Below are the code and all the weights of a small trained network. Each question names an input and a class and asks about switching units off, where a switched-off unit gives its printed mean instead of its output.

import numpy as np


def w(rows, s, z=0):
    codes = np.array(rows[::2]) - 128.0
    scale = np.full(codes.shape[1], s)
    scale[-1] = z or s
    return codes * scale


def f(y):
    return y / 2 * (1 + np.tanh(0.7978845608 * (y + 0.044715 * y**3)))


def log_softmax(a):
    a = a - a.max(-1, keepdims=True)
    return a - np.log(np.exp(a).sum(-1, keepdims=True))


def net(x, mask):
    res = np.array(x, float).reshape(1, 4) / 4 @ E
    y = f(res @ A[0][:, :-1].T + A[0][:, -1])
    res = res + np.where(mask, y, B[0][:, -1]) @ B[0][:, :-1]
    return log_softmax(res[-1] @ U[:, :-1].T + U[:, -1])


A, B = {}, {}
E = w([
[119,171,148,123,142,163,127,53,85,165],'x0',
[157,69,132,61,85,176,96,145,137,144],'x1',
[119,113,114,139,196,79,191,120,124,198],'x2',
[193,250,97,119,94,171,120,135,127,115],'x3',
],0.015)
A[0] = w([
[198,169,69,130,122,90,155,214,167,115,126],'n0',
[150,152,102,112,211,111,219,113,113,245,133],'n1',
[144,80,121,20,59,158,126,180,143,134,136],'n2',
[122,156,90,199,205,94,160,118,167,143,168],'n3',
[114,28,113,112,134,105,129,200,220,154,146],'n4',
[153,152,106,74,130,136,185,128,80,140,2],'n5',
],0.011,0.0073)
B[0] = w([
[124,158,116,180,94,101,201,184,137,48,195],'n0',
[95,31,183,141,198,102,133,97,34,167,249],'n1',
[158,207,79,101,96,227,36,127,209,132,235],'n2',
[173,88,180,127,164,172,66,76,92,205,215],'n3',
[21,190,103,170,109,1,235,148,129,65,239],'n4',
[105,89,160,153,176,144,112,90,130,143,141],'n5',
],0.0096,0.016)
U = w([
[225,167,111,46,123,240,77,82,149,193,2],'0',
[35,1,181,174,200,102,172,108,84,151,186],'1',
[91,207,120,183,120,123,180,140,157,34,207],'2',
],0.0099,0.0051)

Each question gives the input, the list of numbers given to net, and the class t.
The units are the neurons (one row each of A and B). Each row of codes is followed by its name. A weight is (code - 128) times the scale printed after its matrix; where a second scale follows, it is the last column's (A, B and U).
mask holds one flag per neuron, in row order. A switched-off neuron (its flag False) gives its mean, the last column of its row in B, instead of its output. The means were averaged over made-up inputs and are rounded, as every weight is.
A unit's drop is (log p(t) with every unit on - log p(t) with that unit switched off) / (log p(t) with every unit on - log p(t) with every unit switched off).
The circuit of an input: a set's keep is (log p(t) with only the set's units on - log p(t) with every unit switched off) / (log p(t) with every unit on - log p(t) with every unit switched off). Starting from all 6 units, units are removed one at a time, each time the one whose removal leaves the highest keep (on an exact tie, the one counted first), for as long as the keep stays at least 0.8.
circuit, biggest first: the units of the circuit, biggest drop first
most important unit: the unit with the biggest drop
top k neurons: the k neurons with the biggest drops, biggest first
drop of u: that unit's drop, to one decimal
input [0,5,-8,-3], class 0: most important unit -> n2
input [-2,-8,0,4], class 1: top 2 neurons -> n3; n2
input [2,1,-3,1], class 0: top 2 neurons -> n4; n0
input [-3,2,-8,0], class 0: top 2 neurons -> n2; n4
input [7,0,2,8], class 1: top 2 neurons -> n2; n1
input [-5,-5,2,2], class 1: top 3 neurons -> n3; n2; n4
input [-3,3,-5,4], class 0: top 2 neurons -> n4; n2
input [-5,8,-1,5], class 2: top 2 neurons -> n0; n3
input [-6,-1,1,-4], class 2: top 2 neurons -> n1; n4
input [-1,1,-8,5], class 0: top 2 neurons -> n4; n2
input [-3,7,1,4], class 2: top 2 neurons -> n0; n3
input [-6,2,2,-8], class 2: top 2 neurons -> n4; n1
input [-3,-8,-2,-1], class 1: top 3 neurons -> n2; n3; n4
input [-4,5,-7,3], class 0: circuit, biggest first -> n2
input [6,6,0,-3], class 0: drop of n2 -> 0.0
input [7,-2,8,8], class 1: drop of n1 -> 0.1
input [-2,3,-6,1], class 0: drop of n2 -> 0.1
input [-8,8,1,-1], class 2: drop of n4 -> 0.4
